Below are the code and all the weights of a small trained network. Each question names an input and a class and asks about switching units off, where a switched-off unit gives its printed mean instead of its output.

import numpy as np


def w(rows, s, z=0):
    codes = np.array(rows[::2]) - 128.0
    scale = np.full(codes.shape[1], s)
    scale[-1] = z or s
    return codes * scale


def f(y):
    return np.maximum(y, 0)


def log_softmax(a):
    a = a - a.max(-1, keepdims=True)
    return a - np.log(np.exp(a).sum(-1, keepdims=True))


def net(x, mask):
    res = np.array(x, float).reshape(1, 6) / 4 @ E
    y = f(res @ A[0][:, :-1].T + A[0][:, -1])
    res = res + np.where(mask, y, B[0][:, -1]) @ B[0][:, :-1]
    return log_softmax(res[-1] @ U[:, :-1].T + U[:, -1])


A, B = {}, {}
E = w([
[129,131,128,129],'x0',
[128,129,129,128],'x1',
[13,142,151,187],'x2',
[128,129,128,127],'x3',
[202,125,126,246],'x4',
[136,74,250,115],'x5',
],0.012)
A[0] = w([
[134,127,131,144,43],'neuron 1',
[134,127,75,169,60],'neuron 2',
[91,118,140,155,132],'neuron 3',
[152,126,182,115,97],'neuron 4',
[105,150,68,137,31],'neuron 5',
[182,133,195,215,27],'neuron 6',
[82,141,160,36,32],'neuron 7',
[67,131,151,187,159],'neuron 8',
[93,111,149,81,7],'neuron 9',
[129,110,254,139,41],'neuron 10',
[148,132,138,183,30],'neuron 11',
[121,139,140,134,102],'neuron 12',
[220,141,150,85,125],'neuron 13',
[54,142,177,188,133],'neuron 14',
[140,147,180,133,113],'neuron 15',
[108,155,60,132,2],'neuron 16',
[189,83,130,98,165],'neuron 17',
[128,115,185,119,133],'neuron 18',
[83,117,133,156,157],'neuron 19',
[105,158,91,138,108],'neuron 20',
[174,148,116,111,107],'neuron 21',
[70,147,125,156,121],'neuron 22',
],0.021,0.0029)
B[0] = w([
[107,129,143,133,140],'neuron 1',
[95,66,122,108,196],'neuron 2',
[147,158,148,134,179],'neuron 3',
[154,99,98,92,183],'neuron 4',
[130,66,143,85,214],'neuron 5',
[26,125,109,212,235],'neuron 6',
[42,140,137,221,255],'neuron 7',
[155,192,147,131,225],'neuron 8',
[93,126,80,180,196],'neuron 9',
[168,4,157,56,244],'neuron 10',
[77,136,125,173,182],'neuron 11',
[144,130,120,137,139],'neuron 12',
[166,217,141,125,233],'neuron 13',
[166,211,123,106,241],'neuron 14',
[142,98,80,97,168],'neuron 15',
[147,49,134,102,222],'neuron 16',
[152,196,139,101,212],'neuron 17',
[153,90,116,86,188],'neuron 18',
[151,163,133,126,190],'neuron 19',
[161,87,102,118,201],'neuron 20',
[152,165,133,116,182],'neuron 21',
[151,167,130,108,212],'neuron 22',
],0.035,0.015)
U = w([
[139,204,157,64,95],'0',
[102,47,130,45,255],'1',
[1,117,114,151,36],'2',
],0.0076,0.0039)

Each question gives the input, the list of numbers given to net, and the class t.
The units are the neurons (one row each of A and B). Each row of codes is followed by its name. A weight is (code - 128) times the scale printed after its matrix; where a second scale follows, it is the last column's (A, B and U).
mask holds one flag per neuron, in row order. A switched-off neuron (its flag False) gives its mean, the last column of its row in B, instead of its output. The means were averaged over made-up inputs and are rounded, as every weight is.
A unit's drop is (log p(t) with every unit on - log p(t) with that unit switched off) / (log p(t) with every unit on - log p(t) with every unit switched off).
The circuit of an input: a set's keep is (log p(t) with only the set's units on - log p(t) with every unit switched off) / (log p(t) with every unit on - log p(t) with every unit switched off). Starting from the 12 units with the biggest drops (on a tie, the unit counted first), units are removed one at a time, each time the one whose removal leaves the highest keep (on an exact tie, the one counted first), for as long as the keep stays at least 0.8.
units of the circuit, in order: the units of the circuit, biggest drop first
k most important neurons: the k neurons with the biggest drops, biggest first
drop when u is switched off: that unit's drop, to one decimal
input [0,7,0,-5,-5,-5], class 1: units of the circuit, in order	[neuron 16]
input [8,7,-3,-8,-5,-5], class 1: 4 most important neurons	[neuron 6; neuron 16; neuron 5; neuron 11]
input [-4,4,-1,0,-7,6], class 2: 3 most important neurons	[neuron 7; neuron 9; neuron 16]
input [-5,6,-7,8,8,4], class 2: 4 most important neurons	[neuron 6; neuron 11; neuron 14; neuron 8]
input [-8,-2,7,-3,-5,7], class 0: 3 most important neurons	[neuron 14; neuron 8; neuron 16]
input [6,-6,8,-7,7,-4], class 0: 3 most important neurons	[neuron 14; neuron 8; neuron 7]
input [8,-5,-7,3,-2,-8], class 1: 4 most important neurons	[neuron 16; neuron 14; neuron 5; neuron 8]
input [2,6,7,-2,-6,0], class 0: 2 most important neurons	[neuron 14; neuron 6]
input [-5,-4,7,0,-5,-8], class 1: 3 most important neurons	[neuron 16; neuron 5; neuron 13]
input [4,-5,8,5,-4,7], class 0: 2 most important neurons	[neuron 14; neuron 8]
input [5,2,-7,-3,-8,-4], class 2: 2 most important neurons	[neuron 7; neuron 14]
input [8,3,-4,7,7,-6], class 2: 2 most important neurons	[neuron 10; neuron 6]
input [-6,0,-2,-3,-8,1], class 2: drop when neuron 9 is switched off	0.0
input [-6,-4,6,-7,-4,6], class 0: units of the circuit, in order	[neuron 14]
input [6,2,7,-3,-6,-7], class 0: drop when neuron 13 is switched off	-0.1
input [2,-8,-1,4,1,-2], class 1: drop when neuron 22 is switched off	0.1
